Here is a tiny trained network, its code and every weight. The questions are about switching its units off for an input and a class, where a switched-off unit gives its printed mean instead of its output.

import numpy as np


def w(rows, s, z=0):
    codes = np.array(rows[::2]) - 128.0
    scale = np.full(codes.shape[1], s)
    scale[-1] = z or s
    return codes * scale


def f(y):
    return np.maximum(y, 0)


def log_softmax(a):
    a = a - a.max(-1, keepdims=True)
    return a - np.log(np.exp(a).sum(-1, keepdims=True))


def net(x, mask):
    res = np.array(x, float).reshape(1, 8) / 4 @ E
    y = f(res @ A[0][:, :-1].T + A[0][:, -1])
    res = res + np.where(mask, y, B[0][:, -1]) @ B[0][:, :-1]
    return log_softmax(res[-1] @ U[:, :-1].T + U[:, -1])


A, B = {}, {}
E = w([
[130,130,129],'x0',
[127,128,129],'x1',
[131,129,127],'x2',
[131,128,128],'x3',
[167,141,3],'x4',
[127,130,128],'x5',
[3,30,90],'x6',
[57,222,111],'x7',
],0.0079)
A[0] = w([
[111,121,117,44],'neuron 1',
[151,144,137,8],'neuron 2',
[57,100,96,122],'neuron 3',
[99,84,115,77],'neuron 4',
[181,172,151,32],'neuron 5',
[68,88,123,12],'neuron 6',
[169,159,147,60],'neuron 7',
[187,32,132,3],'neuron 8',
[107,135,189,50],'neuron 9',
[148,102,121,21],'neuron 10',
[44,225,106,1],'neuron 11',
[63,71,98,39],'neuron 12',
[127,138,4,5],'neuron 13',
[173,176,142,26],'neuron 14',
[154,123,133,45],'neuron 15',
[63,162,100,105],'neuron 16',
[64,128,225,30],'neuron 17',
[149,143,133,10],'neuron 18',
[153,111,109,14],'neuron 19',
[140,37,125,143],'neuron 20',
[128,125,134,78],'neuron 21',
],0.014,0.0059)
B[0] = w([
[145,147,144,132],'neuron 1',
[157,158,154,136],'neuron 2',
[176,208,97,239],'neuron 3',
[182,163,144,188],'neuron 4',
[165,185,125,205],'neuron 5',
[184,194,178,186],'neuron 6',
[153,170,118,188],'neuron 7',
[44,90,253,208],'neuron 8',
[169,75,121,176],'neuron 9',
[129,124,190,132],'neuron 10',
[9,97,232,213],'neuron 11',
[205,196,158,225],'neuron 12',
[213,18,145,236],'neuron 13',
[165,182,150,195],'neuron 14',
[136,127,169,135],'neuron 15',
[43,127,102,200],'neuron 16',
[186,34,106,227],'neuron 17',
[156,151,157,133],'neuron 18',
[128,81,193,134],'neuron 19',
[43,133,91,254],'neuron 20',
[145,102,202,128],'neuron 21',
],0.03,0.0059)
U = w([
[153,170,136,79],'0',
[51,96,175,108],'1',
[184,2,101,79],'2',
[103,111,92,252],'3',
],0.0063,0.015)

Each question gives the input, the list of numbers given to net, and the class t.
The units are the neurons (one row each of A and B). Each row of codes is followed by its name. A weight is (code - 128) times the scale printed after its matrix; where a second scale follows, it is the last column's (A, B and U).
mask holds one flag per neuron, in row order. A switched-off neuron (its flag False) gives its mean, the last column of its row in B, instead of its output. The means were averaged over made-up inputs and are rounded, as every weight is.
A unit's drop is (log p(t) with every unit on - log p(t) with that unit switched off) / (log p(t) with every unit on - log p(t) with every unit switched off).
The circuit of an input: a set's keep is (log p(t) with only the set's units on - log p(t) with every unit switched off) / (log p(t) with every unit on - log p(t) with every unit switched off). Starting from the 12 units with the biggest drops (on a tie, the unit counted first), units are removed one at a time, each time the one whose removal leaves the highest keep (on an exact tie, the one counted first), for as long as the keep stays at least 0.8.
circuit, biggest first: the units of the circuit, biggest drop first
unit that matters most: the unit with the biggest drop
top k neurons: the k neurons with the biggest drops, biggest first
drop of u: that unit's drop, to one decimal
input [-2,2,5,8,5,3,-1,4], class 2: circuit, biggest first -> [neuron 13]
input [-2,7,1,4,5,2,4,-6], class 1: top 3 neurons -> [neuron 8; neuron 20; neuron 17]
input [-4,-7,-3,-2,-4,3,8,6], class 0: top 2 neurons -> [neuron 3; neuron 12]
input [-8,7,8,-5,-8,3,8,1], class 0: top 3 neurons -> [neuron 6; neuron 3; neuron 12]
input [8,-4,-1,-3,1,6,6,7], class 1: top 3 neurons -> [neuron 11; neuron 16; neuron 5]
input [-7,6,6,1,-6,-2,-5,-1], class 2: circuit, biggest first -> [neuron 17; neuron 9]
input [6,4,-7,0,-2,1,8,8], class 0: top 3 neurons -> [neuron 3; neuron 12; neuron 6]
input [7,0,-1,-5,-4,-4,0,-1], class 2: circuit, biggest first -> [neuron 17; neuron 11; neuron 3]
input [0,-8,-2,6,7,1,-6,0], class 2: top 2 neurons -> [neuron 13; neuron 3]
input [7,-2,-5,-7,8,6,4,-6], class 2: top 2 neurons -> [neuron 13; neuron 11]
input [0,-3,2,-8,-2,1,8,-8], class 0: top 4 neurons -> [neuron 12; neuron 3; neuron 6; neuron 4]
input [3,5,4,2,1,-5,6,6], class 0: top 4 neurons -> [neuron 3; neuron 12; neuron 6; neuron 8]
input [3,1,-3,7,-4,4,4,-6], class 1: top 2 neurons -> [neuron 8; neuron 20]
input [-7,2,-3,5,-8,0,3,3], class 2: circuit, biggest first -> [neuron 17]
input [1,-6,-4,4,5,2,-2,6], class 1: top 2 neurons -> [neuron 11; neuron 17]
input [7,-7,5,8,2,-1,8,7], class 0: top 3 neurons -> [neuron 3; neuron 12; neuron 6]
input [-7,6,4,-8,1,5,5,0], class 0: top 2 neurons -> [neuron 12; neuron 3]
input [-8,-1,-2,3,6,-3,-3,-4], class 2: top 2 neurons -> [neuron 13; neuron 11]
input [8,8,1,-5,-1,1,8,5], class 0: top 3 neurons -> [neuron 3; neuron 12; neuron 6]
input [6,8,-7,-6,-4,7,0,-7], class 1: unit that matters most -> neuron 8
input [4,5,-2,-4,2,5,2,6], class 1: drop of neuron 4 -> 0.0
input [-3,3,8,4,5,4,1,8], class 1: drop of neuron 11 -> 1.3
input [-1,-4,-1,3,-7,-5,7,1], class 0: drop of neuron 3 -> 0.7
input [-5,7,7,6,-8,-4,5,-1], class 2: drop of neuron 17 -> 1.8
